Below is a small trained network, with its code and all its weights. Each question gives an input and a target symbol and asks what happens when units are switched off, that is, made to give their printed mean instead of their output.

import numpy as np


def w(rows, s, z=0):
    codes = np.array(rows[::2]) - 128.0
    scale = np.full(codes.shape[1], s)
    scale[-1] = z or s
    return codes * scale


def f(y):
    return np.maximum(y, 0)


def softmax(a):
    e = np.exp(a - a.max(-1, keepdims=True))
    return e / e.sum(-1, keepdims=True)


def log_softmax(a):
    a = a - a.max(-1, keepdims=True)
    return a - np.log(np.exp(a).sum(-1, keepdims=True))


def net(x, mask):
    ids = ['αγδηθμξσψ'.index(c) for c in x.split()]
    T = len(ids)
    res = E[ids] + P[:T]
    u = 0
    for l in range(2):
        r = res
        for j in range(2):
            rows = slice(2 * j, 2 * j + 2)
            q, k, v = (r @ M[l][rows].T for M in (Q, K, V))
            z = softmax(np.where(np.tri(T) > 0, q @ k.T / 2**0.5, -1e9)) @ v
            o = O[l][rows]
            res = res + np.where(mask[u + j], z, o[:, -1]) @ o[:, :-1]
        u += 2
        y = f(res @ A[l][:, :-1].T + A[l][:, -1])
        res = res + np.where(mask[u : u + 12], y, B[l][:, -1]) @ B[l][:, :-1]
        u += 12
    return log_softmax(res[-1] @ U[:, :-1].T + U[:, -1])


Q, K, V, O, A, B = {}, {}, {}, {}, {}, {}
E = w([
[16,255,144,93,196,102],'α',
[118,76,186,134,206,63],'γ',
[142,161,152,143,113,72],'δ',
[91,49,148,165,146,129],'η',
[119,134,42,64,150,13],'θ',
[67,52,133,131,155,133],'μ',
[146,121,180,125,179,47],'ξ',
[67,146,115,160,103,127],'σ',
[188,108,175,132,42,115],'ψ',
],0.018)
P = w([
[189,187,53,117,169,204],'0',
[96,182,231,20,99,52],'1',
[91,109,107,142,70,1],'2',
[104,130,121,132,115,89],'3',
[207,194,189,183,182,222],'4',
[87,182,205,171,113,230],'5',
],0.0092)
Q[0] = w([
[119,105,58,75,123,126],'0.h0',
[64,105,255,136,103,77],'0.h0',
[184,145,99,67,161,148],'0.h1',
[197,109,17,73,185,135],'0.h1',
],0.0074)
K[0] = w([
[104,99,211,192,129,172],'0.h0',
[107,93,57,48,62,23],'0.h0',
[115,169,200,105,182,160],'0.h1',
[154,158,158,162,141,255],'0.h1',
],0.0083)
V[0] = w([
[231,46,97,79,199,116],'0.h0',
[174,142,38,68,109,17],'0.h0',
[158,121,253,180,118,77],'0.h1',
[122,104,133,180,84,152],'0.h1',
],0.0071)
O[0] = w([
[139,134,84,121,166,68,109],'0.h0',
[110,205,81,46,108,45,255],'0.h0',
[183,129,251,139,142,158,187],'0.h1',
[139,112,191,255,85,131,66],'0.h1',
],0.0091,0.007)
A[0] = w([
[132,3,132,115,96,135,172],'0.n0',
[164,226,166,220,167,179,101],'0.n1',
[196,86,223,166,126,241,236],'0.n2',
[83,205,63,52,201,113,231],'0.n3',
[131,92,93,101,29,133,197],'0.n4',
[30,77,234,126,121,59,219],'0.n5',
[113,121,107,112,58,123,3],'0.n6',
[212,88,128,99,160,174,108],'0.n7',
[243,31,164,203,137,173,31],'0.n8',
[191,151,110,184,61,90,74],'0.n9',
[210,130,39,134,134,176,90],'0.n10',
[137,166,46,137,215,143,220],'0.n11',
],0.0079,0.0033)
B[0] = w([
[16,156,126,87,160,31,139],'0.n0',
[110,80,231,128,231,117,150],'0.n1',
[140,167,200,117,211,61,160],'0.n2',
[156,42,78,155,109,111,250],'0.n3',
[182,219,194,198,239,33,142],'0.n4',
[92,247,82,111,25,112,209],'0.n5',
[90,91,217,2,117,88,134],'0.n6',
[67,85,175,191,204,139,135],'0.n7',
[166,186,96,152,90,194,139],'0.n8',
[123,107,20,170,186,105,136],'0.n9',
[93,82,160,166,79,148,133],'0.n10',
[167,114,160,138,66,85,170],'0.n11',
],0.0063,0.018)
Q[1] = w([
[186,60,107,100,253,218],'1.h0',
[162,126,17,131,88,98],'1.h0',
[135,115,83,160,71,80],'1.h1',
[104,184,167,137,49,134],'1.h1',
],0.012)
K[1] = w([
[98,122,224,19,96,147],'1.h0',
[177,94,105,159,162,185],'1.h0',
[143,13,112,173,131,96],'1.h1',
[122,139,43,255,202,44],'1.h1',
],0.0084)
V[1] = w([
[166,144,237,219,203,101],'1.h0',
[228,166,78,66,111,86],'1.h0',
[2,25,162,177,243,137],'1.h1',
[178,136,156,20,237,67],'1.h1',
],0.0095)
O[1] = w([
[78,150,254,163,25,89,67],'1.h0',
[139,83,112,51,26,185,253],'1.h0',
[101,107,184,39,218,107,56],'1.h1',
[58,14,151,84,158,147,254],'1.h1',
],0.0096,0.013)
A[1] = w([
[113,106,84,97,199,102,171],'1.n0',
[170,119,1,127,94,100,253],'1.n1',
[73,106,238,158,99,110,148],'1.n2',
[119,115,153,85,83,64,189],'1.n3',
[92,210,173,183,173,97,178],'1.n4',
[51,175,252,97,203,144,37],'1.n5',
[86,183,79,89,64,170,184],'1.n6',
[134,177,110,145,155,197,119],'1.n7',
[90,76,188,129,121,111,104],'1.n8',
[155,93,187,107,110,121,137],'1.n9',
[107,189,82,157,230,154,44],'1.n10',
[165,174,190,67,151,223,170],'1.n11',
],0.0095,0.0052)
B[1] = w([
[179,141,123,134,141,188,182],'1.n0',
[115,151,161,166,146,147,253],'1.n1',
[94,183,85,87,112,187,202],'1.n2',
[131,137,164,151,149,184,195],'1.n3',
[106,109,71,106,75,2,161],'1.n4',
[166,56,156,211,142,172,196],'1.n5',
[160,121,167,144,128,86,195],'1.n6',
[202,162,108,91,163,127,138],'1.n7',
[137,138,84,130,145,100,177],'1.n8',
[81,146,65,126,124,138,161],'1.n9',
[143,139,205,52,74,20,147],'1.n10',
[70,105,77,105,159,133,145],'1.n11',
],0.0095,0.036)
U = w([
[98,154,80,122,204,171,178],'α',
[123,88,34,2,101,118,104],'γ',
[202,111,209,159,84,148,190],'δ',
[131,151,14,101,129,85,116],'η',
[179,89,93,95,102,144,30],'θ',
[163,203,109,75,180,150,179],'μ',
[183,42,153,62,108,102,216],'ξ',
[121,148,98,212,178,112,114],'σ',
[119,192,65,125,114,148,4],'ψ',
],0.0074,0.0041)

Each question gives the input, a string of symbols that net reads in full, and the target symbol t.
The units are the heads (2 rows each of Q, K, V and O) and the neurons (one row each of A and B). Each row of codes is followed by its name. A weight is (code - 128) times the scale printed after its matrix; where a second scale follows, it is the last column's (O, A, B and U).
mask holds one flag per unit, layer by layer, with each layer's heads first. A switched-off unit (its flag False) gives its mean, the last column of its rows in O or B, instead of its output. The means were averaged over made-up inputs and are rounded, as every weight is.
A unit's drop is (log p(t) with every unit on - log p(t) with that unit switched off) / (log p(t) with every unit on - log p(t) with every unit switched off).
The circuit of an input: a set's keep is (log p(t) with only the set's units on - log p(t) with every unit switched off) / (log p(t) with every unit on - log p(t) with every unit switched off). Starting from the 12 units with the biggest drops (on a tie, the unit counted first), units are removed one at a time, each time the one whose removal leaves the highest keep (on an exact tie, the one counted first), for as long as the keep stays at least 0.8.
circuit, biggest first: the units of the circuit, biggest drop first
most important unit: the unit with the biggest drop
k most important neurons of layer l: the k neurons of layer l with the biggest drops, biggest first
heads that matter: for each layer, one digit per head in row order, 1 if its drop is at least 0.15 and else 0, layers parted by /
input ξ μ γ, target γ: 2 most important neurons of layer 1 : [1.n1; 1.n5]
input ψ η ξ σ, target ψ: heads that matter : 01 / 10
input δ δ γ, target δ: most important unit : 1.h1
input ξ ξ θ α δ, target ξ: heads that matter : 01 / 11
input η θ γ α δ α, target η: circuit, biggest first : [1.h0; 0.h0; 1.n4]
input ψ ξ ξ ξ γ γ, target γ: circuit, biggest first : [1.n1; 1.n5]
input γ μ η ψ θ σ, target γ: 2 most important neurons of layer 1 : [1.n1; 1.n0]
input δ δ γ γ θ, target δ: circuit, biggest first : [1.n2; 1.n4; 1.n9]
input σ σ δ θ α, target σ: circuit, biggest first : [1.n2; 1.h0; 0.h0]
input ψ δ ψ μ ψ δ, target ψ: heads that matter : 01 / 11
input η α δ δ ξ, target μ: heads that matter : 11 / 11
input η δ α η η α, target μ: heads that matter : 10 / 11
input δ σ η γ, target δ: heads that matter : 01 / 01
input μ γ η, target ξ: most important neuron of layer 0 : [0.n5]
input θ η γ, target θ: heads that matter : 11 / 11
input γ α η γ, target α: heads that matter : 10 / 01
input α α γ ξ γ δ, target α: heads that matter : 11 / 00
input γ δ μ δ α ξ, target ξ: 4 most important neurons of layer 0 : [0.n5; 0.n0; 0.n2; 0.n1]
input δ γ η γ γ γ, target σ: 2 most important neurons of layer 1 : [1.n5; 1.n4]
input σ ξ α ψ, target η: heads that matter : 11 / 11
input δ α α σ, target δ: 2 most important neurons of layer 1 : [1.n2; 1.n6]
input α ψ ψ γ μ γ, target ψ: most important unit : 1.n2
